[111 133  92 131 118 139  98 158 127  81 127 127 138  91  92 120 112 135
 172  88 146 103 124 196  76 163 141 100 145 122 112 181 198 166 115 153
 163  77 113 169 147 139 182 110 133 113 118 142 167 130] : zofum
[112 121  99 125 120 137 106 169 131  96 116 133 151  94  83 126 119 153
 172  78 144 121 117 177  94 151 145 105 163 128 117 185 191 164 114 159
 184  91 114 157 154 126 177 100 134 115 142 161 158 121] : zifu
[143 120 113 133 142 154 132 174 143 150 101 145 166  98  81 147 145 191
 154  70 121 152 113 108 134 122 151 109 200 148 140 177 144 146 117 160
 193 143 135 118 154  89 115  82 118 120 195 208 133 103] : lodu
[122 118 105 124 125 139 116 176 136 115 106 139 157  97  75 130 128 168
 169  75 137 136 113 151 111 144 149 108 182 137 124 184 174 157 116 163
 198 112 118 143 158 111 157  90 130 117 165 183 145 111] : pima
[112 124  99 126 120 137 106 169 131  96 116 133 148  94  83 125 119 153
 172  80 144 121 117 177  94 155 145 105 163 128 117 185 191 164 114 159
 184  91 114 157 154 126 177 100 134 115 142 161 158 121] : boma
[109 131 182 113 101 104 134 101 117 127 138 140 110 183 181 120 136  88
 106 179 138 143 131 106 141 143  90 163  72 122 138  67  66 116 134  88
  70 133 122 133 109 130 129 184 161 151  95  65  94 114] : rutun
shift +1: [133 148  94  83] : [134 149  95  84]
shift +1: [138 143 131 106] : [139 144 132 107]
shift +1: [129 184] : [130 185]
shift -1: [169 131  96] : [168 130  95]
shift -1: [154] : [153]
shift +1: [124 125] : [125 126]

[101 136 189  70] = zatab
[108 112  97 133] = suril
[106  68  69  79] = dava
[106  68 108  80] = fub
[156 147 126 134] = fofu
[ 50 115 204 153] = kurop
shift -1: [106] : [105]
shift +1: [50] : [51]
shift -1: [69] : [68]
shift +1: [147] : [148]
shift +1: [126] : [127]

[125 106 154 154 118 179  91  84  53  46  78 168 183 171  66 151 102 169
 195 102  56  73 100 149 104 108 152 145 128 142 112 127 147]  Zak
[ 56 108  89  83 118 125 117 137  57 153 121 181 154  83  58 155  74 171
 189 174  70 188 146 166  47 104  53  81 153 147 146 111 151]  Kisa
[129 167 116 138 162 153 193 179 156  85  59  46  73 170 181 156  68  75
 104 170 193 157 145  89 121 148 116  99 151 142 165 141 105]  keke
[140  99 151 120 177 146 142  58 117  78 168 189 172  67  68 157 171 195
 100  56  86  78  62 115 158 153 142 130 143 113  94 145 114]  Zokaz
[133 129 141 160 156 120 122 146  51  58  46  79 171 180 172 192  69 105
 169 196 102  93 168 158  78 115 108 153 144 127 155 112 129]  lokin
[ 82 163 123 126 114 136  52 153 170 179 147  85  60  52  76  97 188 173
  70  72 107  96 145 105 199  88 156 149 112 112  91 141 132]  Piner
[151 110 122 179 149  90 189  46 141 166 189 170  66  69 123 150 191 101
  56  86 162 143  68 109 172 143 131 144 108 125 102 119  67]  sile
[ 82 173  94  91  87 121  96 116  59 160 154 120 179 157  84 194  56  81
 171 190 172 187 149 109  64 196 104  65  98 154 143 117 104]  roga
[ 74 164 130 117 138 160 127 122 202 146  85  59  54  76 171 101 175  73
  72 107 168 139 142  53 173 158 147 108 107 150 151 130 143]  zuvit
[ 93 143  85 121 122 117  67 160 103 122 180 147  79  59  50 102 173 189
 173  70  72 143 141 197  88  53  88 156 148 117 106 150 143]  kem
shift -1: [106] : [105]
shift -1: [ 58 155  74 171] : [ 57 154  73 170]
shift +1: [160] : [161]
shift -1: [46] : [45]
shift +1: [173 158] : [174 159]

[115 202 115 214 118  90 117] = fefiz
[ 78 114 130 123 184 116 166] = Zimun
[154  71 127  57 120 169 129] = Num
[ 98 127 112 131 158 123 153] = Zeg
[135 132 183 137 120 109 108] = bopo
[145  99 155  95 120 139 119] = vez
shift +1: [71] : [72]
shift +1: [202] : [203]
shift -1: [116] : [115]

[161 169 134 139  85 155 147 164 115] : fom
[144 139 172 121 118 150 123 179 128] : zula
[114 108 159 126 145 128 120 162 143] : meket
[107  98 142 122 156 113 116 135 143] : kadi
[ 93 109  68 133 161  88 127  52 141] : sek
[161 169 149 139  85 155 147 164 115] : bakev
[111 100 125 118 151 113 119 112 134] : Durut
[120  96 169 110 149 133 121 148 133] : pilup
shift +1: [128] : [129]
shift +1: [139 172 121] : [140 173 122]
shift -1: [ 93 109  68] : [ 92 108  67]
shift -1: [139 172 121 118] : [138 171 120 117]
shift -1: [123] : [122]
shift -1: [118] : [117]

[109 133  71 147 156 131] : Kuped
[135 112 119 144 146 131] : guta
[ 77 132 136 132 148  73] : ren
[109 133  71 147  97 124] : refo
[141 114 122 140 123 138] : vanel
[123 131 138 117 137 123] : Kezof
[135 112 119 144 122 131] : bukil
[112 182 117  81 124 136] : nonu
[134 119 138 139 132 124] : dumel
[174 130 120 116 105 197] : Zevad
[122 120 137 139 131 115] : supi
[136  84 133 166 129 120] : rumu
shift -1: [131] : [130]
shift +1: [138 117] : [139 118]
shift +1: [ 77 132 136 132] : [ 78 133 137 133]

